The symbols move the points like this.
w711 @ w833
w711 § w70
w711 & w934
w711 * w617
w711 + w308
w738 @ w967
w738 § w202
w738 & w103
w738 * w746
w738 + w886
w345 @ w564
w345 § w445
w345 & w682
w345 * w907
w345 + w202
w581 @ w311
w581 § w685
w581 & w55
w581 * w935
w581 + w123
w194 @ w619
w194 § w935
w194 & w556
w194 * w158
w194 + w682
w423 @ w413
w423 § w204
w423 & w478
w423 * w2
w423 + w117
w498 @ w202
w498 § w744
w498 & w420
w498 * w103
w498 + w194
w610 @ w746
w610 § w103
w610 & w991
w610 * w276
w610 + w465
w363 @ w583
w363 § w573
w363 & w796
w363 * w117
w363 + w336
w146 @ w556
w146 § w825
w146 & w29
w146 * w407
w146 + w680
w103 @ w738
w103 § w498
w103 & w838
w103 * w610
w103 + w158
w129 @ w394
w129 § w782
w129 & w231
w129 * w31
w129 + w29
w425 @ w682
w425 § w180
w425 & w680
w425 * w528
w425 + w420
w246 @ w930
w246 § w373
w246 & w81
w246 * w470
w246 + w31
w490 @ w872
w490 § w26
w490 & w204
w490 * w413
w490 + w583
w145 @ w685
w145 § w748
w145 & w482
w145 * w55
w145 + w872
w445 @ w936
w445 § w617
w445 & w542
w445 * w345
w445 + w575
w777 @ w665
w777 § w4
w777 & w972
w777 * w667
w777 + w55
w164 @ w15
w164 § w451
w164 & w510
w164 * w336
w164 + w470
w573 @ w922
w573 § w31
w573 & w987
w573 * w363
w573 + w164
w680 @ w425
w680 § w650
w680 & w373
w680 * w930
w680 + w394
w394 @ w420
w394 § w199
w394 & w129
w394 * w83
w394 + w146
w365 @ w433
w365 § w308
w365 & w665
w365 * w575
w365 + w311
w199 @ w667
w199 § w972
w199 & w782
w199 * w394
w199 + w825
w564 @ w373
w564 § w936
w564 & w345
w564 * w81
w564 + w231
w15 @ w748
w15 § w407
w15 & w164
w15 * w482
w15 + w26
w528 @ w628
w528 § w425
w528 & w930
w528 * w177
w528 + w838
w787 @ w451
w787 § w492
w787 & w886
w787 * w510
w787 + w81
w930 @ w528
w930 § w680
w930 & w246
w930 * w26
w930 + w83
w510 @ w164
w510 § w787
w510 & w390
w510 * w508
w510 + w339
w254 @ w508
w254 § w390
w254 & w685
w254 * w311
w254 + w711
w29 @ w146
w29 § w46
w29 & w492
w29 * w451
w29 + w373
w407 @ w375
w407 § w146
w407 & w451
w407 * w15
w407 + w930
w936 @ w2
w936 § w478
w936 & w445
w936 * w564
w936 + w781
w650 @ w180
w650 § w413
w650 & w2
w650 * w680
w650 + w199
w583 @ w4
w583 § w922
w583 & w363
w583 * w972
w583 + w482
w972 @ w777
w972 § w583
w972 & w117
w972 * w199
w972 + w862
w523 @ w862
w523 § w336
w523 & w253
w523 * w46
w523 + w423
w31 @ w83
w31 § w129
w31 & w967
w31 * w573
w31 + w451
w390 @ w510
w390 § w886
w390 & w465
w390 * w254
w390 + w70
w618 @ w935
w618 § w55
w618 & w825
w618 * w556
w618 + w180
w970 @ w70
w970 § w628
w970 & w177
w970 * w934
w970 + w610
w746 @ w987
w746 § w738
w746 & w610
w746 * w308
w746 + w390
w339 @ w470
w339 § w81
w339 & w70
w339 * w833
w339 + w987
w308 @ w796
w308 § w746
w308 & w276
w308 * w365
w308 + w254
w556 @ w194
w556 § w618
w556 & w146
w556 * w375
w556 + w425
w336 @ w482
w336 § w164
w336 & w508
w336 * w523
w336 + w204
w470 @ w26
w470 § w246
w470 & w339
w470 * w204
w470 + w573
w83 @ w838
w83 § w394
w83 & w31
w83 * w922
w83 + w407
w123 @ w617
w123 § w934
w123 & w235
w123 * w542
w123 + w665
w617 @ w478
w617 § w711
w617 & w123
w617 * w445
w617 + w365
w838 @ w103
w838 § w420
w838 & w83
w838 * w991
w838 + w375
w508 @ w336
w508 § w510
w508 & w254
w508 * w253
w508 + w833
w55 @ w581
w55 § w145
w55 & w862
w55 * w618
w55 + w235
w781 @ w782
w781 § w433
w781 & w575
w781 * w231
w781 + w701
w619 @ w492
w619 § w756
w619 & w194
w619 * w886
w619 + w345
w4 @ w276
w4 § w991
w4 & w583
w4 * w777
w4 + w145
w451 @ w407
w451 § w29
w451 & w787
w451 * w164
w451 + w246
w433 @ w117
w433 § w796
w433 & w365
w433 * w781
w433 + w253
w180 @ w542
w180 § w235
w180 & w650
w180 * w425
w180 + w667
w253 @ w523
w253 § w508
w253 & w311
w253 * w701
w253 + w478
w922 @ w991
w922 § w83
w922 & w573
w922 * w583
w922 + w15
w987 @ w573
w987 § w967
w987 & w746
w987 * w796
w987 + w510
w744 @ w575
w744 § w665
w744 & w667
w744 * w498
w744 + w935
w934 @ w711
w934 § w970
w934 & w872
w934 * w123
w934 + w276
w886 @ w787
w886 § w619
w886 & w158
w886 * w390
w886 + w907
w204 @ w490
w204 § w470
w204 & w833
w204 * w423
w204 + w363
w667 @ w744
w667 § w777
w667 & w199
w667 * w420
w667 + w618
w748 @ w465
w748 § w375
w748 & w15
w748 * w145
w748 + w177
w862 @ w55
w862 § w482
w862 & w523
w862 * w825
w862 + w413
w685 @ w254
w685 § w465
w685 & w145
w685 * w581
w685 + w934
w177 @ w970
w177 § w528
w177 & w26
w177 * w872
w177 + w991
w375 @ w158
w375 § w556
w375 & w407
w375 * w748
w375 + w528
w492 @ w29
w492 § w701
w492 & w619
w492 * w787
w492 + w564
w420 @ w498
w420 § w667
w420 & w394
w420 * w838
w420 + w556
w542 @ w445
w542 § w123
w542 & w180
w542 * w682
w542 + w744
w833 @ w204
w833 § w339
w833 & w711
w833 * w478
w833 + w796
w235 @ w123
w235 § w872
w235 & w413
w235 * w180
w235 + w777
w26 @ w177
w26 § w930
w26 & w470
w26 * w490
w26 + w922
w665 @ w365
w665 § w276
w665 & w777
w665 * w744
w665 + w581
w756 @ w701
w756 § w311
w756 & w935
w756 * w619
w756 + w445
w872 @ w934
w872 § w177
w872 & w490
w872 * w235
w872 + w4
w202 @ w231
w202 § w575
w202 & w498
w202 * w738
w202 + w619
w575 @ w781
w575 § w365
w575 & w744
w575 * w202
w575 + w756
w796 @ w363
w796 § w987
w796 & w308
w796 * w433
w796 + w508
w70 @ w339
w70 § w907
w70 & w970
w70 * w711
w70 + w746
w628 @ w907
w628 § w682
w628 & w528
w628 * w970
w628 + w103
w465 @ w390
w465 § w158
w465 & w748
w465 * w685
w465 + w970
w158 @ w886
w158 § w194
w158 & w375
w158 * w465
w158 + w628
w46 @ w825
w46 § w523
w46 & w701
w46 * w29
w46 + w2
w701 @ w46
w701 § w253
w701 & w756
w701 * w492
w701 + w936
w2 @ w650
w2 § w423
w2 & w936
w2 * w373
w2 + w782
w991 @ w610
w991 § w838
w991 & w922
w991 * w4
w991 + w748
w373 @ w680
w373 § w2
w373 & w564
w373 * w246
w373 + w129
w935 @ w756
w935 § w581
w935 & w618
w935 * w194
w935 + w542
w117 @ w972
w117 § w363
w117 & w433
w117 * w782
w117 + w523
w311 @ w253
w311 § w254
w311 & w581
w311 * w756
w311 + w617
w907 @ w81
w907 § w345
w907 & w628
w907 * w70
w907 + w738
w81 @ w246
w81 § w564
w81 & w907
w81 * w339
w81 + w967
w231 @ w129
w231 § w781
w231 & w202
w231 * w967
w231 + w492
w682 @ w345
w682 § w542
w682 & w425
w682 * w628
w682 + w498
w276 @ w308
w276 § w610
w276 & w4
w276 * w665
w276 + w685
w825 @ w618
w825 § w862
w825 & w46
w825 * w146
w825 + w650
w967 @ w31
w967 § w231
w967 & w738
w967 * w987
w967 + w787
w478 @ w423
w478 § w833
w478 & w617
w478 * w936
w478 + w433
w782 @ w199
w782 § w117
w782 & w781
w782 * w129
w782 + w46
w482 @ w145
w482 § w15
w482 & w336
w482 * w862
w482 + w490
w413 @ w235
w413 § w490
w413 & w423
w413 * w650
w413 + w972

In the rows, 510 stands for zero.

The rows follow the links: the fewer symbols apart two points are, the more alike their rows tend to be.

Each row is also shifted at random along 3 hidden directions that mean nothing.

Known rows, each with its point:
[ 638,  487,  509,  635,  452,  512,  563,  469,  520,  384,  561,  506,  495,  497,  557,  481,  625,  452,  535,  512,  538,  522,  506,  591,  385,  597,  416,  447,  432,  536,  504,  456,  454,  476,  414,  491,  527,  595,  445,  435,  489] | w423
[ 740,  540,  503,  439,  402,  466,  544,  544,  436,  479,  564,  544,  464,  541,  491,  587,  536,  618,  577,  544,  552,  487,  602,  448,  534,  482,  560,  460,  506,  642,  455,  422,  460,  518,  582,  503,  524,  553,  535,  488,  507] | w117
[ 564,  502,  411,  579,  534,  474,  499,  472,  490,  421,  449,  503,  416,  509,  513,  521,  490,  501,  599,  458,  492,  617,  519,  476,  450,  584,  452,  418,  524,  599,  519,  476,  422,  525,  431,  446,  513,  578,  426,  476,  518] | w204
[ 505,  537,  515,  429,  512,  536,  471,  542,  546,  600,  454,  470,  545,  525,  491,  449,  452,  471,  451,  479,  464,  457,  424,  497,  525,  444,  627,  561,  504,  426,  550,  572,  589,  474,  503,  533,  479,  425,  552,  546,  550] | w158
[ 634,  483,  500,  597,  595,  539,  523,  471,  501,  473,  539,  571,  444,  463,  539,  545,  515,  423,  458,  553,  493,  567,  548,  564,  421,  544,  329,  672,  491,  439,  510,  572,  510,  455,  512,  471,  539,  483,  449,  536,  461] | w564
[ 751,  549,  509,  475,  462,  435,  481,  563,  539,  494,  543,  486,  489,  531,  513,  522,  476,  561,  554,  480,  479,  617,  607,  403,  506,  558,  450,  500,  494,  677,  509,  477,  388,  456,  604,  528,  460,  532,  452,  525,  481] | w796
[ 582,  461,  531,  628,  570,  493,  524,  516,  545,  383,  616,  619,  484,  461,  562,  495,  558,  459,  481,  491,  507,  527,  544,  619,  406,  557,  387,  547,  457,  449,  518,  513,  485,  520,  483,  503,  522,  513,  445,  482,  510] | w936
[ 482,  442,  422,  650,  546,  555,  485,  436,  517,  468,  457,  503,  366,  555,  533,  579,  474,  505,  585,  501,  494,  639,  501,  505,  450,  555,  333,  608,  493,  492,  558,  539,  462,  467,  432,  443,  492,  488,  467,  549,  425] | w246
[ 650,  470,  454,  348,  453,  313,  435,  615,  451,  627,  454,  480,  610,  425,  503,  463,  384,  441,  501,  516,  401,  520,  542,  521,  467,  442,  683,  564,  608,  657,  460,  413,  532,  574,  560,  572,  490,  396,  581,  497,  540] | w510
[ 429,  446,  585,  491,  492,  534,  581,  542,  592,  512,  515,  519,  576,  458,  447,  487,  601,  490,  492,  491,  574,  481,  391,  569,  543,  542,  560,  424,  426,  409,  518,  624,  505,  556,  512,  561,  483,  595,  507,  452,  553] | w581
[ 448,  609,  553,  506,  528,  592,  517,  511,  488,  552,  593,  531,  497,  492,  508,  533,  529,  574,  461,  522,  520,  479,  554,  477,  593,  418,  510,  596,  504,  426,  545,  575,  560,  450,  601,  511,  542,  477,  566,  527,  513] | w498
[ 317,  555,  579,  457,  511,  572,  524,  529,  584,  498,  631,  481,  512,  562,  447,  427,  516,  532,  515,  445,  554,  531,  487,  424,  525,  589,  457,  438,  423,  514,  558,  573,  462,  473,  578,  480,  493,  614,  426,  511,  523] | w276
[ 187,  530,  552,  397,  467,  437,  501,  540,  510,  506,  611,  559,  594,  474,  488,  484,  499,  535,  502,  489,  503,  537,  561,  506,  507,  488,  587,  458,  501,  579,  489,  528,  538,  535,  623,  576,  517,  557,  525,  436,  532] | w308
[ 659,  482,  500,  598,  515,  413,  560,  502,  481,  404,  573,  574,  578,  524,  590,  418,  541,  417,  463,  586,  536,  422,  579,  609,  403,  466,  507,  528,  520,  535,  483,  399,  508,  547,  468,  498,  546,  474,  585,  419,  518] | w2
[ 387,  380,  564,  537,  498,  561,  538,  466,  639,  509,  515,  565,  539,  485,  409,  556,  581,  570,  474,  483,  543,  565,  410,  583,  506,  553,  410,  489,  487,  302,  512,  648,  478,  506,  489,  581,  503,  513,  534,  522,  568] | w756
[ 543,  423,  418,  677,  580,  587,  499,  424,  447,  474,  454,  561,  347,  493,  569,  690,  523,  548,  595,  530,  508,  646,  537,  491,  538,  494,  301,  613,  593,  426,  503,  573,  446,  511,  435,  464,  513,  485,  498,  542,  406] | w373
[ 476,  393,  531,  509,  526,  569,  497,  512,  696,  591,  431,  481,  524,  533,  489,  409,  474,  447,  440,  442,  518,  501,  418,  538,  486,  596,  467,  606,  374,  383,  580,  548,  515,  420,  513,  587,  510,  417,  448,  541,  588] | w886
[ 497,  562,  536,  535,  568,  509,  570,  480,  440,  417,  538,  488,  547,  510,  543,  451,  531,  480,  555,  499,  560,  454,  492,  521,  458,  506,  555,  374,  489,  446,  489,  539,  524,  557,  426,  515,  489,  601,  449,  437,  482] | w235
[ 292,  422,  600,  576,  581,  653,  541,  460,  592,  471,  636,  627,  408,  477,  440,  649,  652,  687,  560,  498,  558,  624,  527,  486,  525,  576,  263,  480,  471,  367,  547,  702,  374,  486,  545,  500,  552,  587,  469,  527,  459] | w575
[ 555,  473,  449,  548,  576,  436,  457,  545,  442,  515,  525,  504,  519,  497,  596,  527,  439,  439,  491,  533,  421,  597,  574,  501,  413,  486,  483,  649,  565,  557,  510,  424,  548,  467,  507,  491,  478,  410,  518,  516,  479] | w81
[ 397,  546,  573,  531,  515,  601,  567,  479,  519,  508,  565,  557,  474,  532,  465,  578,  570,  661,  600,  503,  589,  466,  511,  483,  577,  503,  495,  382,  480,  534,  502,  562,  435,  514,  501,  457,  547,  618,  494,  525,  489] | w777
[ 566,  563,  459,  587,  601,  592,  519,  425,  458,  458,  487,  435,  401,  560,  530,  522,  471,  540,  610,  423,  511,  619,  427,  430,  467,  581,  439,  374,  486,  478,  574,  573,  477,  499,  418,  423,  488,  614,  330,  533,  443] | w872
[ 518,  553,  500,  510,  600,  550,  467,  455,  441,  466,  588,  512,  527,  408,  518,  566,  544,  534,  550,  488,  462,  525,  484,  505,  489,  468,  518,  427,  615,  444,  534,  605,  536,  561,  504,  464,  485,  610,  512,  513,  433] | w123
[ 493,  415,  461,  559,  533,  588,  528,  478,  573,  518,  442,  522,  385,  464,  398,  607,  575,  641,  671,  457,  625,  581,  416,  592,  609,  586,  444,  313,  497,  467,  517,  584,  403,  497,  423,  531,  515,  546,  487,  530,  497] | w862
[ 312,  516,  487,  417,  540,  507,  408,  542,  532,  578,  439,  488,  588,  451,  423,  568,  480,  540,  551,  452,  439,  568,  426,  492,  556,  532,  624,  414,  625,  470,  510,  609,  520,  648,  529,  532,  417,  511,  526,  518,  540] | w685
[ 544,  464,  580,  455,  504,  511,  545,  566,  618,  518,  573,  491,  590,  470,  457,  436,  591,  453,  485,  454,  511,  507,  460,  604,  508,  585,  507,  437,  387,  404,  519,  596,  483,  514,  496,  555,  496,  565,  502,  444,  601] | w311
[ 558,  454,  460,  565,  550,  659,  534,  463,  559,  567,  422,  523,  452,  539,  454,  546,  563,  560,  514,  515,  568,  513,  385,  547,  600,  488,  458,  492,  463,  363,  556,  617,  498,  469,  456,  526,  542,  498,  516,  585,  489] | w556
[ 664,  499,  517,  326,  475,  430,  430,  590,  501,  603,  446,  461,  593,  478,  468,  432,  440,  409,  474,  495,  402,  545,  526,  456,  541,  446,  634,  577,  551,  584,  506,  465,  584,  573,  621,  588,  438,  456,  585,  460,  537] | w390
[ 584,  539,  471,  523,  468,  517,  515,  554,  421,  539,  466,  531,  435,  588,  507,  497,  424,  580,  490,  526,  583,  451,  576,  364,  593,  487,  520,  557,  543,  587,  488,  382,  513,  507,  541,  475,  514,  418,  573,  534,  470] | w83
[ 493,  484,  512,  404,  481,  439,  501,  511,  418,  569,  512,  484,  609,  478,  487,  530,  526,  535,  540,  551,  500,  385,  452,  582,  538,  391,  708,  362,  617,  494,  507,  540,  550,  610,  498,  567,  487,  584,  634,  487,  515] | w55
[ 336,  448,  531,  588,  479,  630,  647,  452,  573,  415,  565,  632,  403,  595,  487,  540,  622,  595,  515,  536,  681,  466,  539,  496,  583,  563,  350,  457,  434,  462,  528,  553,  441,  473,  464,  459,  607,  548,  457,  529,  511] | w199
[ 607,  589,  592,  507,  541,  487,  497,  497,  432,  458,  578,  462,  580,  478,  587,  463,  522,  488,  483,  580,  428,  470,  497,  546,  503,  420,  573,  557,  612,  427,  456,  494,  610,  533,  555,  436,  527,  507,  551,  489,  496] | w542
[ 575,  567,  480,  488,  607,  498,  407,  492,  430,  607,  507,  420,  478,  461,  550,  595,  379,  511,  536,  464,  361,  586,  507,  411,  477,  456,  543,  549,  626,  573,  556,  585,  575,  508,  508,  393,  493,  553,  482,  501,  413] | w970
[ 695,  573,  445,  632,  479,  515,  503,  476,  475,  395,  433,  456,  502,  549,  505,  499,  525,  514,  595,  461,  505,  547,  529,  497,  465,  624,  481,  400,  499,  584,  539,  502,  465,  489,  388,  421,  508,  556,  397,  526,  481] | w490

Start, symbols taken left to right, then the point you end at.
Answers are names.
[ 459,  549,  493,  463,  522,  413,  434,  498,  459,  553,  517,  430,  601,  456,  595,  432,  407,  415,  527,  514,  332,  513,  515,  509,  421,  499,  556,  572,  567,  573,  534,  491,  577,  528,  572,  509,  488,  482,  519,  457,  448]
+ @ *: w796
[ 412,  516,  457,  613,  555,  552,  513,  424,  436,  465,  496,  533,  465,  507,  545,  590,  552,  504,  507,  561,  557,  494,  492,  586,  508,  445,  461,  539,  565,  456,  505,  515,  560,  499,  413,  453,  548,  455,  551,  510,  405]
+ @: w420
[ 330,  537,  562,  562,  489,  452,  612,  536,  501,  357,  537,  545,  597,  504,  600,  334,  579,  402,  426,  576,  539,  353,  485,  651,  429,  468,  595,  472,  484,  448,  496,  409,  545,  539,  407,  498,  571,  512,  583,  430,  542]
* &: w373
[ 408,  580,  507,  451,  509,  557,  489,  526,  382,  542,  528,  429,  517,  523,  498,  560,  481,  651,  627,  473,  486,  503,  538,  341,  593,  507,  602,  378,  621,  618,  495,  525,  540,  591,  573,  481,  508,  601,  516,  561,  438]
& @: w4
[ 423,  437,  429,  507,  481,  541,  495,  553,  442,  568,  339,  511,  475,  555,  469,  514,  452,  488,  560,  536,  531,  513,  479,  551,  580,  463,  599,  506,  525,  529,  499,  474,  544,  554,  472,  516,  510,  379,  622,  563,  533]
+ § * §: w680
[ 462,  342,  475,  558,  520,  596,  503,  457,  639,  509,  493,  564,  400,  459,  387,  690,  572,  623,  654,  421,  561,  721,  448,  563,  549,  635,  299,  392,  455,  377,  510,  661,  369,  507,  433,  541,  457,  555,  417,  527,  482]
§ @: w336
[ 530,  474,  517,  536,  529,  535,  551,  542,  559,  548,  394,  537,  469,  542,  457,  429,  554,  478,  466,  608,  592,  400,  465,  586,  542,  479,  560,  528,  461,  470,  485,  483,  531,  511,  426,  531,  512,  391,  586,  528,  565]
@ § *: w556
[ 476,  539,  542,  516,  523,  491,  463,  524,  562,  550,  559,  535,  510,  548,  532,  451,  485,  457,  453,  512,  500,  545,  570,  430,  463,  500,  480,  671,  419,  544,  544,  490,  554,  414,  636,  549,  501,  442,  505,  523,  509]
@ @ & +: w787
[ 494,  521,  464,  544,  522,  624,  535,  482,  437,  546,  477,  537,  363,  546,  508,  698,  525,  678,  546,  581,  607,  503,  569,  451,  644,  435,  425,  555,  564,  526,  480,  535,  470,  523,  484,  457,  523,  489,  588,  566,  454]
§ & @: w199
[ 536,  505,  574,  465,  518,  566,  539,  487,  569,  472,  636,  532,  520,  495,  459,  545,  579,  597,  558,  459,  565,  586,  576,  466,  501,  560,  381,  462,  415,  490,  516,  597,  416,  491,  576,  515,  493,  596,  433,  524,  484]
+ § @: w508
[ 603,  555,  591,  485,  524,  555,  580,  473,  560,  519,  628,  549,  512,  525,  525,  466,  534,  471,  452,  574,  517,  449,  582,  498,  538,  487,  443,  677,  432,  507,  525,  530,  508,  443,  631,  533,  527,  508,  491,  520,  512]
+ + §: w445
[ 402,  493,  529,  534,  537,  457,  516,  514,  553,  429,  527,  515,  535,  478,  558,  484,  518,  457,  566,  467,  481,  622,  530,  581,  394,  629,  450,  475,  489,  555,  547,  514,  456,  501,  478,  478,  476,  516,  424,  424,  480]
§ * +: w796
[ 742,  582,  476,  599,  515,  514,  541,  445,  471,  418,  485,  481,  497,  526,  596,  445,  550,  452,  555,  530,  556,  466,  546,  529,  462,  584,  489,  415,  466,  546,  493,  478,  461,  524,  401,  438,  557,  599,  449,  472,  501]
@ +: w777
[ 411,  458,  538,  576,  613,  553,  513,  436,  544,  441,  605,  512,  504,  412,  538,  537,  545,  488,  525,  463,  483,  573,  527,  559,  421,  560,  415,  451,  533,  437,  519,  608,  450,  543,  472,  495,  494,  586,  404,  442,  487]
& § § §: w628
[ 539,  391,  519,  541,  502,  544,  565,  550,  621,  564,  463,  594,  491,  489,  463,  567,  539,  470,  491,  511,  536,  549,  469,  575,  510,  547,  374,  624,  430,  379,  487,  554,  457,  458,  511,  586,  551,  459,  511,  513,  534]
* * @ &: w510
[ 614,  499,  439,  454,  430,  458,  455,  550,  472,  556,  398,  461,  548,  531,  468,  567,  472,  545,  559,  505,  474,  529,  460,  523,  606,  508,  651,  364,  628,  569,  466,  433,  520,  605,  489,  516,  464,  499,  577,  530,  521]
& &: w508
[ 446,  554,  441,  621,  557,  571,  540,  450,  524,  495,  441,  516,  391,  607,  532,  494,  456,  502,  557,  523,  554,  511,  486,  485,  488,  544,  378,  549,  497,  479,  514,  511,  546,  481,  375,  445,  522,  494,  472,  570,  451]
& @ @ &: w930
[ 406,  411,  486,  596,  453,  483,  544,  553,  614,  487,  350,  532,  469,  566,  481,  420,  505,  431,  484,  513,  565,  497,  475,  577,  488,  560,  454,  568,  404,  505,  526,  411,  477,  464,  455,  561,  546,  367,  518,  526,  540]
& & §: w619
[ 616,  361,  519,  554,  504,  531,  549,  521,  561,  484,  469,  621,  402,  482,  415,  546,  621,  547,  542,  494,  618,  571,  495,  621,  536,  604,  405,  500,  440,  431,  497,  523,  435,  545,  442,  501,  533,  497,  508,  527,  516]
& + § @: w423
